Below are the code and all the weights of a small trained network. Each question names an input and a class and asks about switching units off, where a switched-off unit gives its printed mean instead of its output.

import numpy as np


def w(rows, s, z=0):
    codes = np.array(rows[::2]) - 128.0
    scale = np.full(codes.shape[1], s)
    scale[-1] = z or s
    return codes * scale


def norm(h):
    return h / np.sqrt((h * h).mean(-1, keepdims=True) + 1e-5)


def f(y):
    return y / 2 * (1 + np.tanh(0.7978845608 * (y + 0.044715 * y**3)))


def log_softmax(a):
    a = a - a.max(-1, keepdims=True)
    return a - np.log(np.exp(a).sum(-1, keepdims=True))


def net(x, mask):
    res = np.array(x, float).reshape(1, 5) / 4 @ E
    u = 0
    for l in range(2):
        y = f(norm(res) @ A[l][:, :-1].T + A[l][:, -1])
        res = res + np.where(mask[u : u + 9], y, B[l][:, -1]) @ B[l][:, :-1]
        u += 9
    return log_softmax(norm(res)[-1] @ U[:, :-1].T + U[:, -1])


A, B = {}, {}
E = w([
[3,141,159,195],'x0',
[142,9,68,109],'x1',
[195,206,159,152],'x2',
[137,71,194,192],'x3',
[133,165,142,75],'x4',
],0.0054)
A[0] = w([
[199,150,130,26,152],'0.n0',
[115,156,157,77,80],'0.n1',
[162,174,162,146,166],'0.n2',
[16,85,85,74,251],'0.n3',
[123,93,192,158,105],'0.n4',
[91,109,109,147,181],'0.n5',
[118,181,127,196,188],'0.n6',
[66,113,226,167,108],'0.n7',
[162,39,255,143,124],'0.n8',
],0.01,0.0026)
B[0] = w([
[52,133,55,236,253],'0.n0',
[34,120,94,211,140],'0.n1',
[27,127,176,91,185],'0.n2',
[145,65,53,131,241],'0.n3',
[98,177,98,149,158],'0.n4',
[172,143,94,158,158],'0.n5',
[90,207,111,2,200],'0.n6',
[93,135,110,186,212],'0.n7',
[95,78,205,201,211],'0.n8',
],0.0062,0.005)
A[1] = w([
[93,69,99,188,223],'1.n0',
[154,126,136,91,54],'1.n1',
[126,145,55,136,213],'1.n2',
[142,175,125,120,142],'1.n3',
[168,131,146,179,152],'1.n4',
[162,172,148,147,146],'1.n5',
[125,157,183,84,4],'1.n6',
[253,94,150,124,143],'1.n7',
[152,185,140,194,230],'1.n8',
],0.013,0.0031)
B[1] = w([
[167,150,110,163,255],'1.n0',
[129,78,151,184,111],'1.n1',
[188,209,131,111,219],'1.n2',
[139,84,220,43,144],'1.n3',
[2,150,129,154,145],'1.n4',
[55,44,205,113,136],'1.n5',
[168,131,102,46,133],'1.n6',
[51,195,146,128,151],'1.n7',
[70,141,177,56,191],'1.n8',
],0.0072,0.0083)
U = w([
[138,155,91,65,106],'0',
[124,106,181,130,222],'1',
[158,141,245,50,1],'2',
[112,61,196,24,176],'3',
[193,27,114,65,187],'4',
[187,22,131,122,37],'5',
],0.011,0.0027)

Each question gives the input, the list of numbers given to net, and the class t.
The units are the neurons (one row each of A and B). Each row of codes is followed by its name. A weight is (code - 128) times the scale printed after its matrix; where a second scale follows, it is the last column's (A, B and U).
mask holds one flag per neuron, layer by layer. A switched-off neuron (its flag False) gives its mean, the last column of its row in B, instead of its output. The means were averaged over made-up inputs and are rounded, as every weight is.
A unit's drop is (log p(t) with every unit on - log p(t) with that unit switched off) / (log p(t) with every unit on - log p(t) with every unit switched off).
The circuit of an input: a set's keep is (log p(t) with only the set's units on - log p(t) with every unit switched off) / (log p(t) with every unit on - log p(t) with every unit switched off). Starting from the 12 units with the biggest drops (on a tie, the unit counted first), units are removed one at a time, each time the one whose removal leaves the highest keep (on an exact tie, the one counted first), for as long as the keep stays at least 0.8.
units of the circuit, in order: the units of the circuit, biggest drop first
most important unit: the unit with the biggest drop
k most important neurons: the k neurons with the biggest drops, biggest first
k most important neurons of layer l: the k neurons of layer l with the biggest drops, biggest first
drop of u: that unit's drop, to one decimal
input [-8,0,-8,3,4], class 1: units of the circuit, in order : [0.n0 1.n3]
input [-7,-3,3,5,-1], class 3: units of the circuit, in order : [1.n8 1.n5]
input [7,3,-2,-7,-8], class 4: units of the circuit, in order : [0.n3 0.n0 1.n4]
input [4,-2,5,-1,-7], class 2: units of the circuit, in order : [0.n0 0.n6 1.n3]
input [6,2,-5,4,3], class 5: most important unit : 0.n3
input [5,2,-7,-1,8], class 4: 2 most important neurons : [0.n3 0.n0]
input [-3,6,8,5,-6], class 1: 2 most important neurons of layer 0 : [0.n8 0.n6]
input [8,-2,8,6,2], class 3: drop of 0.n0 : 0.2
input [3,7,-5,-5,7], class 4: drop of 0.n3 : 0.1
input [8,1,-6,-3,6], class 4: drop of 0.n3 : 0.7
